Here is a tiny trained network, its code and every weight. The questions are about switching its units off for an input and a class, where a switched-off unit gives its printed mean instead of its output.

import numpy as np


def w(rows, s, z=0):
    codes = np.array(rows[::2]) - 128.0
    scale = np.full(codes.shape[1], s)
    scale[-1] = z or s
    return codes * scale


def norm(h):
    return h / np.sqrt((h * h).mean(-1, keepdims=True) + 1e-5)


def f(y):
    return np.maximum(y, 0)


def log_softmax(a):
    a = a - a.max(-1, keepdims=True)
    return a - np.log(np.exp(a).sum(-1, keepdims=True))


def net(x, mask):
    res = np.array(x, float).reshape(1, 4) / 4 @ E
    u = 0
    for l in range(3):
        y = f(norm(res) @ A[l][:, :-1].T + A[l][:, -1])
        res = res + np.where(mask[u : u + 7], y, B[l][:, -1]) @ B[l][:, :-1]
        u += 7
    return log_softmax(norm(res)[-1] @ U[:, :-1].T + U[:, -1])


A, B = {}, {}
E = w([
[87,112,172,141,102,119,22,176,110],'x0',
[129,132,157,132,124,135,134,118,143],'x1',
[185,151,155,143,234,98,108,153,147],'x2',
[186,210,167,180,107,166,60,84,2],'x3',
],0.0044)
A[0] = w([
[103,98,36,129,129,87,154,84,183,93],'L0N0',
[172,143,69,110,164,164,221,42,120,248],'L0N1',
[146,180,140,101,198,117,133,232,177,100],'L0N2',
[181,177,134,153,117,146,71,72,80,142],'L0N3',
[68,83,132,84,102,150,172,127,184,161],'L0N4',
[204,168,152,196,205,123,98,118,103,14],'L0N5',
[119,200,111,195,80,166,146,70,2,4],'L0N6',
],0.0044,0.0027)
B[0] = w([
[188,249,220,121,86,161,84,153,176,195],'L0N0',
[193,122,43,155,129,160,145,61,252,253],'L0N1',
[136,145,109,129,177,231,50,83,171,192],'L0N2',
[138,103,90,253,80,18,159,132,86,234],'L0N3',
[140,222,146,123,116,80,129,197,97,227],'L0N4',
[102,140,150,116,150,80,216,204,71,190],'L0N5',
[102,118,142,60,181,222,57,69,188,234],'L0N6',
],0.0044,0.0045)
A[1] = w([
[39,159,195,110,66,89,80,234,15,248],'L1N0',
[126,10,158,101,36,182,93,12,38,81],'L1N1',
[191,165,126,156,99,93,254,126,127,69],'L1N2',
[49,43,198,116,146,98,13,240,147,78],'L1N3',
[48,117,164,147,55,136,80,208,68,158],'L1N4',
[31,59,160,14,87,130,161,188,97,3],'L1N5',
[150,67,106,135,13,94,98,41,127,2],'L1N6',
],0.0044,0.0021)
B[1] = w([
[178,154,162,106,125,87,143,149,217,255],'L1N0',
[109,93,86,94,99,137,131,120,153,196],'L1N1',
[114,79,110,130,104,93,78,141,50,177],'L1N2',
[51,134,135,107,140,198,100,65,99,213],'L1N3',
[151,146,132,117,126,91,173,209,155,219],'L1N4',
[254,210,196,75,166,114,126,170,137,155],'L1N5',
[94,150,114,93,136,161,144,121,146,165],'L1N6',
],0.0083,0.0054)
A[2] = w([
[55,116,125,116,139,183,114,54,130,145],'L2N0',
[105,148,120,100,11,129,112,152,177,81],'L2N1',
[100,109,99,107,123,202,151,64,97,7],'L2N2',
[121,122,89,128,3,98,134,121,151,199],'L2N3',
[149,122,116,136,187,93,165,76,42,10],'L2N4',
[191,131,89,108,149,161,161,128,193,46],'L2N5',
[107,120,124,73,6,164,130,153,124,65],'L2N6',
],0.0073,0.0013)
B[2] = w([
[52,127,138,42,161,205,2,113,187,172],'L2N0',
[127,57,38,215,144,167,173,55,18,255],'L2N1',
[81,178,195,50,194,159,80,196,206,160],'L2N2',
[40,66,55,116,143,160,84,57,109,229],'L2N3',
[23,26,77,97,33,158,202,94,117,154],'L2N4',
[124,148,234,139,100,80,107,197,58,224],'L2N5',
[226,124,172,211,136,51,224,152,57,214],'L2N6',
],0.0062,0.0071)
U = w([
[101,53,32,208,83,120,180,77,15,66],'0',
[178,229,221,142,159,56,118,234,150,253],'1',
[15,140,89,43,176,249,1,64,189,84],'2',
],0.0072,0.00068)

Each question gives the input, the list of numbers given to net, and the class t.
The units are the neurons (one row each of A and B). Each row of codes is followed by its name. A weight is (code - 128) times the scale printed after its matrix; where a second scale follows, it is the last column's (A, B and U).
mask holds one flag per neuron, layer by layer. A switched-off neuron (its flag False) gives its mean, the last column of its row in B, instead of its output. The means were averaged over made-up inputs and are rounded, as every weight is.
A unit's drop is (log p(t) with every unit on - log p(t) with that unit switched off) / (log p(t) with every unit on - log p(t) with every unit switched off).
The circuit of an input: a set's keep is (log p(t) with only the set's units on - log p(t) with every unit switched off) / (log p(t) with every unit on - log p(t) with every unit switched off). Starting from the 12 units with the biggest drops (on a tie, the unit counted first), units are removed one at a time, each time the one whose removal leaves the highest keep (on an exact tie, the one counted first), for as long as the keep stays at least 0.8.
units of the circuit, in order: the units of the circuit, biggest drop first
unit that matters most: the unit with the biggest drop
top k neurons: the k neurons with the biggest drops, biggest first
k most important neurons of layer l: the k neurons of layer l with the biggest drops, biggest first
drop when u is switched off: that unit's drop, to one decimal
input [0,3,6,8], class 0: units of the circuit, in order -> (L2N4 L0N3)
input [8,-7,-5,-3], class 1: unit that matters most -> L1N5
input [8,6,-7,-1], class 1: top 3 neurons -> (L1N5 L1N0 L0N1)
input [0,7,8,3], class 0: top 2 neurons -> (L2N4 L1N0)
input [3,-4,-8,-6], class 1: units of the circuit, in order -> (L1N5 L0N1)
input [-6,-2,1,-7], class 1: top 2 neurons -> (L2N5 L0N3)
input [5,-8,3,1], class 1: top 4 neurons -> (L0N6 L2N3 L0N1 L1N0)
input [6,-8,0,0], class 1: 3 most important neurons of layer 0 -> (L0N1 L0N3 L0N2)
input [1,-5,1,0], class 2: top 2 neurons -> (L0N4 L0N2)
input [-1,-5,-8,3], class 2: top 2 neurons -> (L0N6 L2N0)
input [1,7,5,-4], class 2: top 2 neurons -> (L0N1 L1N0)
input [1,-1,7,-6], class 2: 2 most important neurons of layer 0 -> (L0N1 L0N2)
input [-2,5,6,4], class 0: drop when L2N4 is switched off -> 0.2
input [-1,-5,-6,6], class 2: units of the circuit, in order -> (L0N6)
input [3,8,-2,-4], class 1: drop when L0N1 is switched off -> 1.0
input [7,1,-4,-2], class 1: drop when L1N5 is switched off -> 0.1
input [7,-3,-1,-4], class 1: drop when L2N4 is switched off -> 0.0
